Below are the code and all the weights of a small trained network. Each question names an input and a target symbol and asks about switching units off, where a switched-off unit gives its printed mean instead of its output.

import numpy as np


def w(rows, s, z=0):
    codes = np.array(rows[::2]) - 128.0
    scale = np.full(codes.shape[1], s)
    scale[-1] = z or s
    return codes * scale


def norm(h):
    return h / np.sqrt((h * h).mean(-1, keepdims=True) + 1e-5)


def f(y):
    return y / 2 * (1 + np.tanh(0.7978845608 * (y + 0.044715 * y**3)))


def softmax(a):
    e = np.exp(a - a.max(-1, keepdims=True))
    return e / e.sum(-1, keepdims=True)


def log_softmax(a):
    a = a - a.max(-1, keepdims=True)
    return a - np.log(np.exp(a).sum(-1, keepdims=True))


def net(x, mask):
    ids = ['ΓΔΘΛΞΠΣΦΩαβεημτ'.index(c) for c in x.split()]
    T = len(ids)
    res = E[ids] + P[:T]
    r = norm(res)
    for j in range(3):
        rows = slice(4 * j, 4 * j + 4)
        q, k, v = (r @ M[0][rows].T for M in (Q, K, V))
        z = softmax(np.where(np.tri(T) > 0, q @ k.T / 4**0.5, -1e9)) @ v
        o = O[0][rows]
        res = res + np.where(mask[j], z, o[:, -1]) @ o[:, :-1]
    y = f(norm(res) @ A[0][:, :-1].T + A[0][:, -1])
    res = res + np.where(mask[3:19], y, B[0][:, -1]) @ B[0][:, :-1]
    return log_softmax(norm(res)[-1] @ U[:, :-1].T + U[:, -1])


Q, K, V, O, A, B = {}, {}, {}, {}, {}, {}
E = w([
[164,199,121],'Γ',
[129,119,152],'Δ',
[118,174,52],'Θ',
[106,81,29],'Λ',
[89,227,168],'Ξ',
[17,195,79],'Π',
[209,155,156],'Σ',
[150,145,165],'Φ',
[33,203,110],'Ω',
[152,133,14],'α',
[102,184,71],'β',
[51,210,181],'ε',
[148,111,9],'η',
[146,135,166],'μ',
[112,212,151],'τ',
],0.014)
P = w([
[107,76,207],'0',
[6,126,40],'1',
[126,195,90],'2',
[125,195,88],'3',
[153,208,76],'4',
[130,193,128],'5',
[146,199,117],'6',
[152,203,116],'7',
[145,199,123],'8',
[118,197,139],'9',
[139,183,126],'10',
],0.013)
Q[0] = w([
[136,106,139],'h0',
[163,121,194],'h0',
[190,109,251],'h0',
[158,140,190],'h0',
[138,32,153],'h1',
[100,66,106],'h1',
[125,191,169],'h1',
[131,128,112],'h1',
[180,151,177],'h2',
[181,142,139],'h2',
[183,172,196],'h2',
[146,119,111],'h2',
],0.02)
K[0] = w([
[103,140,95],'h0',
[124,196,90],'h0',
[133,233,65],'h0',
[157,182,124],'h0',
[120,249,79],'h1',
[159,166,95],'h1',
[96,89,215],'h1',
[136,120,106],'h1',
[178,97,202],'h2',
[155,121,132],'h2',
[151,106,226],'h2',
[147,127,95],'h2',
],0.017)
V[0] = w([
[50,117,101],'h0',
[141,252,107],'h0',
[219,112,166],'h0',
[155,184,132],'h0',
[134,87,101],'h1',
[86,127,133],'h1',
[201,142,128],'h1',
[212,91,92],'h1',
[143,126,128],'h2',
[92,173,117],'h2',
[168,38,150],'h2',
[68,113,130],'h2',
],0.019)
O[0] = w([
[73,53,135,109],'h0',
[252,73,181,232],'h0',
[164,230,107,127],'h0',
[186,126,151,183],'h0',
[163,160,128,116],'h1',
[155,121,85,182],'h1',
[63,124,197,37],'h1',
[111,169,203,14],'h1',
[125,111,132,122],'h2',
[153,136,89,195],'h2',
[85,139,201,1],'h2',
[136,209,131,122],'h2',
],0.018,0.006)
A[0] = w([
[209,106,142,146],'n0',
[158,148,129,125],'n1',
[110,226,176,182],'n2',
[70,138,96,82],'n3',
[203,117,137,138],'n4',
[72,183,46,92],'n5',
[110,108,126,102],'n6',
[137,32,138,120],'n7',
[160,69,53,2],'n8',
[197,144,119,52],'n9',
[129,113,133,96],'n10',
[110,154,186,155],'n11',
[136,119,140,135],'n12',
[116,108,255,200],'n13',
[137,49,82,66],'n14',
[222,80,56,103],'n15',
],0.017,0.0044)
B[0] = w([
[73,122,154,214],'n0',
[120,123,112,148],'n1',
[140,162,64,170],'n2',
[100,92,157,151],'n3',
[81,118,135,203],'n4',
[120,131,252,201],'n5',
[124,120,109,123],'n6',
[143,185,99,168],'n7',
[134,145,39,182],'n8',
[96,98,123,173],'n9',
[127,139,131,123],'n10',
[130,150,90,138],'n11',
[124,141,135,132],'n12',
[145,231,110,171],'n13',
[130,131,49,170],'n14',
[49,148,134,251],'n15',
],0.036,0.012)
U = w([
[77,173,103,190],'Γ',
[130,119,143,255],'Δ',
[152,80,90,125],'Θ',
[49,55,176,52],'Λ',
[109,116,101,46],'Ξ',
[188,82,125,127],'Π',
[248,186,123,143],'Σ',
[141,150,149,69],'Φ',
[165,101,100,102],'Ω',
[130,102,166,68],'α',
[157,97,101,93],'β',
[142,104,116,77],'ε',
[109,103,170,61],'η',
[134,151,159,71],'μ',
[111,114,117,50],'τ',
],0.015,0.0092)

Each question gives the input, a string of symbols that net reads in full, and the target symbol t.
The units are the heads (4 rows each of Q, K, V and O) and the neurons (one row each of A and B). Each row of codes is followed by its name. A weight is (code - 128) times the scale printed after its matrix; where a second scale follows, it is the last column's (O, A, B and U).
mask holds one flag per unit, heads first, then neurons. A switched-off unit (its flag False) gives its mean, the last column of its rows in O or B, instead of its output. The means were averaged over made-up inputs and are rounded, as every weight is.
A unit's drop is (log p(t) with every unit on - log p(t) with that unit switched off) / (log p(t) with every unit on - log p(t) with every unit switched off).
The circuit of an input: a set's keep is (log p(t) with only the set's units on - log p(t) with every unit switched off) / (log p(t) with every unit on - log p(t) with every unit switched off). Starting from the 12 units with the biggest drops (on a tie, the unit counted first), units are removed one at a time, each time the one whose removal leaves the highest keep (on an exact tie, the one counted first), for as long as the keep stays at least 0.8.
units of the circuit, in order: the units of the circuit, biggest drop first
unit that matters most: the unit with the biggest drop
top k neurons: the k neurons with the biggest drops, biggest first
heads that matter: for each layer, one digit per head in row order, 1 if its drop is at least 0.15 and else 0, layers parted by /
drop of u: that unit's drop, to one decimal
input Σ Θ Γ Θ Θ Λ Θ Θ τ, target Σ: top 2 neurons -> n13, n15
input Σ Θ Λ Ω β Σ Σ β β, target Σ: units of the circuit, in order -> h0, n15, n0
input Σ μ Σ Δ η, target Σ: heads that matter -> 110
input Σ Λ Φ Σ Σ μ Σ Σ Θ β Ω, target Σ: heads that matter -> 100
input Σ Λ Θ Γ Σ Θ Θ Ξ, target Σ: heads that matter -> 011
input Λ Σ Ξ μ Λ Σ Σ, target Λ: unit that matters most -> h0
input Σ Λ Δ μ, target Σ: heads that matter -> 011
input Σ Γ μ Σ Θ Δ, target Σ: heads that matter -> 011
input Λ Λ Γ μ Ω Λ Δ, target Λ: top 4 neurons -> n15, n0, n2, n13
input Σ η Θ Σ Θ Σ η Λ, target Σ: heads that matter -> 110
input Σ Ξ β Σ Θ, target Σ: top 3 neurons -> n15, n0, n4
input Σ η Π μ μ Φ, target Σ: top 3 neurons -> n13, n15, n5
input Σ Φ α, target Σ: top 2 neurons -> n15, n0
input Σ Θ β Σ Σ β α Θ, target Σ: top 4 neurons -> n15, n0, n4, n2
input Σ β Σ Φ Θ Φ Λ Ξ Θ Ξ Λ, target Σ: top 3 neurons -> n15, n0, n4
input Σ Σ Φ Γ τ Γ, target Σ: unit that matters most -> h1
input Σ Ξ Λ Θ Δ, target Σ: heads that matter -> 000
input Σ Σ η Ξ η Σ μ ε τ Π, target Σ: heads that matter -> 100
input Λ β Π Σ β Σ Ξ, target Λ: heads that matter -> 100
input Σ Σ Θ Ξ Σ Γ α Σ Ω Σ ε, target Σ: heads that matter -> 011
input Λ Σ Σ Σ Λ Φ η μ, target Λ: top neuron -> n13
input Σ β ε Θ Φ, target Σ: drop of h2 -> 0.8
input Λ Θ Σ η Σ Σ Φ Σ Ξ Θ, target Λ: drop of n2 -> 0.0
input Λ Δ Λ Θ Φ Λ, target Λ: drop of h2 -> 0.0
